Here is a tiny trained network, its code and every weight. The questions are about switching its units off for an input and a class, where a switched-off unit gives its printed mean instead of its output.

import numpy as np


def w(rows, s, z=0):
    codes = np.array(rows[::2]) - 128.0
    scale = np.full(codes.shape[1], s)
    scale[-1] = z or s
    return codes * scale


def norm(h):
    return h / np.sqrt((h * h).mean(-1, keepdims=True) + 1e-5)


def f(y):
    return np.maximum(y, 0)


def log_softmax(a):
    a = a - a.max(-1, keepdims=True)
    return a - np.log(np.exp(a).sum(-1, keepdims=True))


def net(x, mask):
    res = np.array(x, float).reshape(1, 2) / 4 @ E
    u = 0
    for l in range(2):
        y = f(norm(res) @ A[l][:, :-1].T + A[l][:, -1])
        res = res + np.where(mask[u : u + 5], y, B[l][:, -1]) @ B[l][:, :-1]
        u += 5
    return log_softmax(norm(res)[-1] @ U[:, :-1].T + U[:, -1])


A, B = {}, {}
E = w([
[179,113,139,219,220,191,115,89],'x0',
[142,116,179,169,213,1,196,184],'x1',
],0.01)
A[0] = w([
[66,157,123,12,161,123,143,120,2],'L0N1',
[96,159,144,64,99,146,85,97,180],'L0N2',
[139,106,108,127,113,77,126,140,121],'L0N3',
[161,193,112,105,104,110,120,166,4],'L0N4',
[193,163,106,99,161,158,130,122,197],'L0N5',
],0.011,0.0054)
B[0] = w([
[97,250,255,166,100,130,106,57,178],'L0N1',
[150,47,118,168,134,102,106,172,254],'L0N2',
[192,33,141,159,133,44,174,143,177],'L0N3',
[66,168,147,178,72,143,166,118,140],'L0N4',
[86,122,206,110,118,46,110,166,196],'L0N5',
],0.0096,0.0076)
A[1] = w([
[149,208,118,214,196,172,121,50,1],'L1N1',
[93,118,12,36,72,255,56,89,83],'L1N2',
[186,84,222,184,160,129,212,151,112],'L1N3',
[113,225,117,19,42,90,146,205,63],'L1N4',
[108,141,188,164,223,247,162,108,131],'L1N5',
],0.0092,0.0039)
B[1] = w([
[133,147,121,172,81,131,173,39,153],'L1N1',
[151,129,135,89,254,96,205,141,186],'L1N2',
[94,119,110,70,110,127,111,150,244],'L1N3',
[150,171,67,155,25,187,203,75,171],'L1N4',
[140,126,107,192,70,146,160,85,176],'L1N5',
],0.015,0.011)
U = w([
[93,176,103,200,28,142,199,45,247],'0',
[183,55,150,67,240,71,180,187,176],'1',
[46,38,178,90,60,100,55,183,53],'2',
[153,229,178,134,164,247,49,253,2],'3',
],0.011,0.006)

Each question gives the input, the list of numbers given to net, and the class t.
The units are the neurons (one row each of A and B). Each row of codes is followed by its name. A weight is (code - 128) times the scale printed after its matrix; where a second scale follows, it is the last column's (A, B and U).
mask holds one flag per neuron, layer by layer. A switched-off neuron (its flag False) gives its mean, the last column of its row in B, instead of its output. The means were averaged over made-up inputs and are rounded, as every weight is.
A unit's drop is (log p(t) with every unit on - log p(t) with that unit switched off) / (log p(t) with every unit on - log p(t) with every unit switched off).
The circuit of an input: a set's keep is (log p(t) with only the set's units on - log p(t) with every unit switched off) / (log p(t) with every unit on - log p(t) with every unit switched off). Starting from all 10 units, units are removed one at a time, each time the one whose removal leaves the highest keep (on an exact tie, the one counted first), for as long as the keep stays at least 0.8.
units of the circuit, in order: the units of the circuit, biggest drop first
unit that matters most: the unit with the biggest drop
k most important neurons: the k neurons with the biggest drops, biggest first
k most important neurons of layer l: the k neurons of layer l with the biggest drops, biggest first
drop when u is switched off: that unit's drop, to one decimal
input [0,1], class 2: unit that matters most : L1N2
input [-4,3], class 0: 2 most important neurons : L0N2, L1N4
input [-3,0], class 2: 2 most important neurons : L0N2, L0N3
input [2,-4], class 1: 3 most important neurons : L0N1, L0N3, L1N3
input [3,-1], class 2: units of the circuit, in order : L1N4, L1N2
input [4,3], class 0: 2 most important neurons : L0N2, L0N3
input [5,5], class 0: 2 most important neurons : L0N2, L1N5
input [-3,-3], class 2: 2 most important neurons : L0N2, L0N1
input [-5,4], class 0: 2 most important neurons of layer 1 : L1N4, L1N2
input [0,0], class 2: 2 most important neurons : L1N2, L1N4
input [-1,-4], class 1: 2 most important neurons : L0N3, L1N2
input [-6,4], class 0: 2 most important neurons : L1N4, L0N2
input [5,-6], class 1: 2 most important neurons : L1N2, L0N1
input [5,2], class 0: units of the circuit, in order : L1N5
input [-6,6], class 0: 3 most important neurons : L0N2, L1N4, L1N2
input [-8,8], class 0: 2 most important neurons : L1N4, L0N2
input [1,0], class 2: 2 most important neurons : L1N2, L1N5
input [-1,3], class 2: 2 most important neurons of layer 1 : L1N2, L1N3
input [2,0], class 2: drop when L0N5 is switched off : 1.2
input [-6,3], class 0: drop when L1N4 is switched off : 0.6
input [2,-3], class 2: unit that matters most : L0N5
input [3,-7], class 1: drop when L1N2 is switched off : 0.2
